Rows and roughly how far along a hidden order each lies, from 0 to 12:
In the rows, zero is written as 128.
124	129	128	129	113	129	118	120	133	129	129	115	104	134	131	102	126	129	128	102	142	138	138	144	106	128	124	133	137	122	144	128	124	128	130	133	160	118	114	150	146	139	139	130	139	129	132	94	120	128	116	132	127	144 => 1
118	108	143	118	138	129	146	163	140	129	127	144	146	125	139	195	131	115	120	138	109	112	159	161	150	106	161	133	124	125	127	143	81	116	106	125	86	116	137	116	118	101	115	99	115	131	134	156	133	115	137	137	142	136 => 9
123	114	130	132	143	132	125	150	132	130	130	138	141	129	149	183	134	122	117	126	110	119	138	163	147	119	139	129	128	123	127	136	92	129	114	121	98	132	136	130	115	110	111	119	121	130	123	162	136	139	134	136	139	122 => 5
140	131	123	124	115	129	129	109	131	126	129	115	100	134	129	81	141	132	137	125	147	137	128	138	114	147	112	130	130	127	145	125	134	129	136	134	162	126	122	129	128	142	137	137	141	127	117	86	117	122	118	120	121	103 => 2
134	130	121	115	142	128	142	117	125	123	126	138	151	123	126	149	124	127	134	164	117	117	115	95	163	130	127	123	114	132	108	125	151	126	128	128	97	147	150	102	107	124	116	129	119	124	126	151	140	117	141	121	128	103 => 8
144	63	126	132	119	146	50	173	162	130	150	120	52	158	195	143	163	106	117	98	150	134	211	255	90	138	113	146	138	108	209	155	1	137	105	132	164	104	109	136	89	118	93	123	148	140	72	61	108	141	104	136	142	14 => 1
104	130	142	141	125	130	122	136	136	143	126	131	132	122	113	166	109	130	106	96	115	131	133	101	155	109	181	137	139	121	133	126	103	134	107	124	118	106	109	156	155	122	121	138	124	131	143	140	135	145	136	139	128	193 => 2
120	131	133	132	142	128	147	139	124	130	125	138	156	122	127	172	121	128	119	131	108	118	118	111	155	115	153	126	127	127	109	128	130	127	120	121	91	135	134	129	129	116	122	122	118	127	139	174	142	135	140	135	134	158 => 5
131	110	144	123	135	120	167	155	135	126	123	151	153	117	105	172	120	120	126	171	108	108	125	97	145	123	140	124	111	135	110	130	122	116	117	125	85	125	144	84	112	106	124	109	116	128	133	154	135	110	145	129	130	117 => 12
134	126	127	135	140	128	129	120	125	130	127	136	147	126	132	152	138	131	126	138	114	120	116	141	139	133	146	126	124	131	118	130	132	128	125	118	102	139	138	120	122	117	125	129	122	127	123	167	135	140	133	125	132	121 => 5
126	109	131	139	127	132	105	136	140	135	132	133	121	131	136	156	126	123	112	113	126	129	143	160	135	123	151	136	133	123	146	135	88	134	113	124	121	112	119	136	128	119	114	139	129	132	118	127	129	142	126	133	130	119 => 3
124	112	130	106	139	124	156	140	137	122	127	145	151	122	123	171	110	113	127	168	114	113	142	93	153	106	127	127	113	129	115	132	125	119	117	134	84	129	146	98	108	117	111	114	117	128	137	136	137	100	142	133	135	119 => 11
118	118	140	139	118	135	109	148	138	137	128	123	99	132	133	141	130	127	113	95	132	132	147	153	135	127	157	137	140	116	158	130	74	131	112	129	145	107	109	152	139	125	123	127	134	133	127	109	125	139	120	140	129	148 => 1
145	129	133	150	115	133	97	123	123	133	127	112	98	136	130	85	166	142	133	107	143	135	114	177	111	170	140	128	137	126	155	125	116	132	135	121	162	127	117	136	135	130	146	136	144	128	109	111	115	149	115	119	120	99 => 0
116	138	129	128	142	125	156	132	121	129	124	138	160	119	121	165	112	128	121	136	109	119	111	88	155	112	144	123	125	129	100	125	151	127	125	123	94	137	139	127	134	119	123	124	115	126	144	170	144	133	141	134	132	164 => 6
131	132	132	131	114	129	121	122	131	130	127	117	102	132	124	94	135	132	131	114	141	136	131	143	115	136	129	132	134	123	143	125	124	127	130	132	157	120	116	139	142	136	140	131	138	129	129	96	118	127	119	128	124	134 => 2
150	122	121	121	123	130	116	111	130	125	129	124	115	131	135	99	148	129	141	139	140	130	127	160	123	151	116	128	125	128	141	129	128	123	135	130	143	130	135	110	118	130	131	131	138	126	108	102	118	119	122	118	125	83 => 4
135	124	131	133	141	129	135	137	122	129	125	139	149	123	127	159	141	131	127	149	110	114	111	123	157	138	147	123	120	132	116	128	131	126	124	118	96	142	142	108	113	113	121	125	120	126	120	168	140	136	140	123	129	108 => 7
138	115	115	112	142	127	134	123	129	120	132	142	142	126	134	147	117	111	134	170	120	120	130	109	146	124	104	123	111	134	112	129	143	131	130	131	99	145	149	94	95	125	105	132	118	127	118	135	137	114	140	122	129	76 => 9
115	131	139	136	116	133	119	141	133	135	126	124	104	132	127	128	124	128	115	91	136	135	139	141	130	122	150	135	142	117	148	127	93	129	117	132	153	108	109	156	149	131	133	124	134	131	141	104	123	133	121	140	127	169 => 1
141	130	127	126	120	128	122	111	128	128	126	122	114	129	122	100	139	131	137	132	141	132	120	134	128	145	125	129	126	129	135	125	141	124	133	131	144	127	129	118	131	133	137	133	135	126	122	107	119	123	123	119	122	108 => 4

Next part:
129	130	130	129	130	130	127	127	130	128	129	131	129	132	130	131	131	129	128	127	128	129	205	131	125	131	138	133	131	127	155	130	128	141	126	134	132	129	145	131	128	141	131	127	132	124	140	128	128	130	126	130	133	131	128	133	128	130	131	134	130	133	141	128	134	128	128	128	127	130	136	127	131	129	129	129	129	132	128	130	129	134	126	128	136	127	132	131	142	135	132	127	140	130	124	139	127	134	128	129	128	130	131	130	126	129	129	131	131	129	132	129	131	130	135	131	131	130	130	128	130	129	129	133	128	130	128	135	172	131	130	130	134	129	128	127	130	127	146	130	126	130	135 => 6
129	130	132	131	130	131	127	129	132	127	128	131	130	132	129	130	133	132	129	125	130	133	176	133	127	129	140	133	133	127	149	129	129	138	136	133	130	129	144	130	129	140	131	128	130	126	138	128	128	130	127	130	137	133	128	132	127	129	130	133	130	136	143	130	131	126	130	129	128	131	135	131	130	125	129	127	129	129	127	129	129	133	129	130	137	128	133	132	144	135	131	128	139	127	126	139	127	138	133	129	129	128	131	131	128	130	129	133	126	127	133	128	133	132	135	134	133	130	130	128	134	130	130	134	128	130	129	135	155	132	128	130	132	132	129	125	127	129	147	130	125	129	132 => 7
129	129	127	130	127	130	127	125	129	129	129	128	129	129	130	129	130	127	130	132	127	128	248	128	127	133	131	135	130	129	166	131	129	138	127	132	134	129	150	132	129	136	130	127	130	127	138	129	128	129	128	127	132	129	128	130	128	129	130	131	128	127	144	127	137	128	129	128	128	129	131	127	128	128	128	130	129	130	128	128	125	141	131	130	135	128	132	129	144	128	134	129	141	128	128	138	127	132	124	128	129	131	130	129	128	137	132	130	130	129	128	129	129	129	130	129	131	129	129	129	129	128	128	127	128	129	129	136	214	128	129	130	129	124	127	130	129	129	129	129	132	129	132 => 3
130	128	122	130	128	130	124	121	119	127	130	134	130	127	131	135	125	118	132	127	126	120	255	132	119	130	137	131	130	123	161	131	129	142	121	134	135	129	149	121	128	137	132	122	139	116	139	128	127	131	115	126	130	132	128	140	119	130	134	139	132	130	149	128	136	123	123	130	123	132	134	122	131	124	133	131	126	135	127	130	128	146	139	127	135	125	118	130	132	149	127	123	140	130	114	145	123	130	114	122	126	133	131	131	122	133	124	137	128	129	123	129	125	131	132	125	132	132	130	127	127	131	129	129	124	128	124	141	229	128	131	129	132	128	128	121	134	114	138	128	125	131	139 => 2
129	129	129	129	129	128	128	129	131	127	128	128	128	131	127	128	129	130	127	125	131	130	255	132	129	133	137	134	130	127	167	129	128	133	132	129	136	131	146	136	129	131	128	129	126	131	139	129	128	129	130	131	128	129	128	129	129	129	126	126	128	127	146	132	137	129	128	127	129	128	130	131	130	128	132	127	128	126	128	128	128	154	127	133	135	129	130	129	144	126	131	128	140	128	131	138	127	127	128	129	130	128	129	128	128	136	126	127	128	126	128	130	129	128	133	131	129	126	128	128	127	129	129	133	128	132	130	137	255	130	127	130	126	131	129	127	127	127	129	130	128	128	131 => 0
127	130	135	128	127	131	126	124	128	128	129	130	128	132	134	130	133	123	133	132	128	128	123	130	126	128	134	127	135	127	135	128	129	136	124	131	130	129	133	123	129	145	133	128	133	125	133	129	128	127	123	126	137	132	128	132	122	128	131	138	129	150	132	126	128	128	128	131	127	130	132	127	131	129	130	131	128	135	128	130	131	130	133	127	128	126	132	130	136	139	130	126	133	131	122	138	126	162	133	125	127	130	129	134	124	128	130	134	129	129	140	128	131	130	136	128	131	127	129	128	135	133	128	124	128	125	127	132	131	132	131	129	133	125	127	128	130	134	190	128	130	129	136 => 12
125	131	132	129	130	131	129	133	132	128	128	128	128	133	126	127	135	132	126	128	126	132	187	132	129	134	135	134	131	129	156	129	129	138	134	131	132	131	144	135	129	140	130	129	126	132	141	128	127	128	134	131	134	130	127	127	131	131	130	126	129	131	143	129	134	130	131	126	128	128	133	131	128	131	128	127	130	128	128	128	130	135	131	130	136	129	135	131	150	128	134	128	138	127	133	134	129	135	126	133	131	129	129	129	129	128	130	128	129	128	132	128	133	129	133	134	132	133	128	131	129	128	128	133	129	132	131	134	199	132	127	130	127	129	128	129	127	131	154	129	128	129	131 => 5
129	130	133	129	129	131	129	129	138	128	128	130	130	133	129	129	133	132	129	122	130	131	187	133	129	132	141	135	132	128	155	128	129	138	133	133	132	129	142	132	129	136	130	128	129	127	135	128	129	129	132	132	132	132	129	134	130	130	129	126	129	131	140	130	133	126	130	128	128	130	135	132	131	127	127	125	129	128	128	130	127	131	128	130	139	128	134	135	148	133	131	129	136	129	129	137	127	132	128	130	130	128	131	130	127	129	130	130	129	128	133	129	135	129	135	133	132	127	127	130	130	130	130	132	129	132	130	136	156	131	127	130	131	130	128	129	129	128	147	130	125	128	132 => 7
128	131	134	129	128	130	127	126	133	128	130	130	129	133	131	129	134	126	131	127	129	129	154	132	128	127	137	130	136	128	139	129	129	138	127	132	129	128	138	127	129	143	132	127	130	126	133	128	129	129	128	128	134	133	128	131	126	128	130	134	128	140	132	127	131	127	129	129	126	130	133	130	130	130	129	129	129	131	128	131	130	127	131	129	138	127	131	132	137	138	131	127	133	130	126	134	127	153	131	128	126	129	129	134	127	127	131	132	129	129	137	128	132	131	132	130	132	129	130	128	133	132	128	128	128	128	128	131	139	132	129	130	133	128	128	128	130	132	176	128	130	128	130 => 11
129	130	131	129	128	129	128	129	132	129	128	129	128	130	125	127	131	133	128	132	129	130	255	127	129	135	131	134	128	129	169	130	128	135	128	131	134	129	149	134	129	134	129	129	128	132	141	129	129	128	132	129	130	129	128	126	128	131	130	127	127	129	141	129	137	131	129	128	128	128	131	130	128	129	127	128	129	131	129	127	129	148	127	132	133	129	131	129	145	127	134	133	139	126	133	136	128	129	132	130	130	130	129	128	130	123	132	128	128	130	129	129	129	130	132	133	130	129	127	128	128	127	128	132	129	132	130	135	229	130	128	130	125	129	129	128	129	134	126	128	131	128	130 => 2
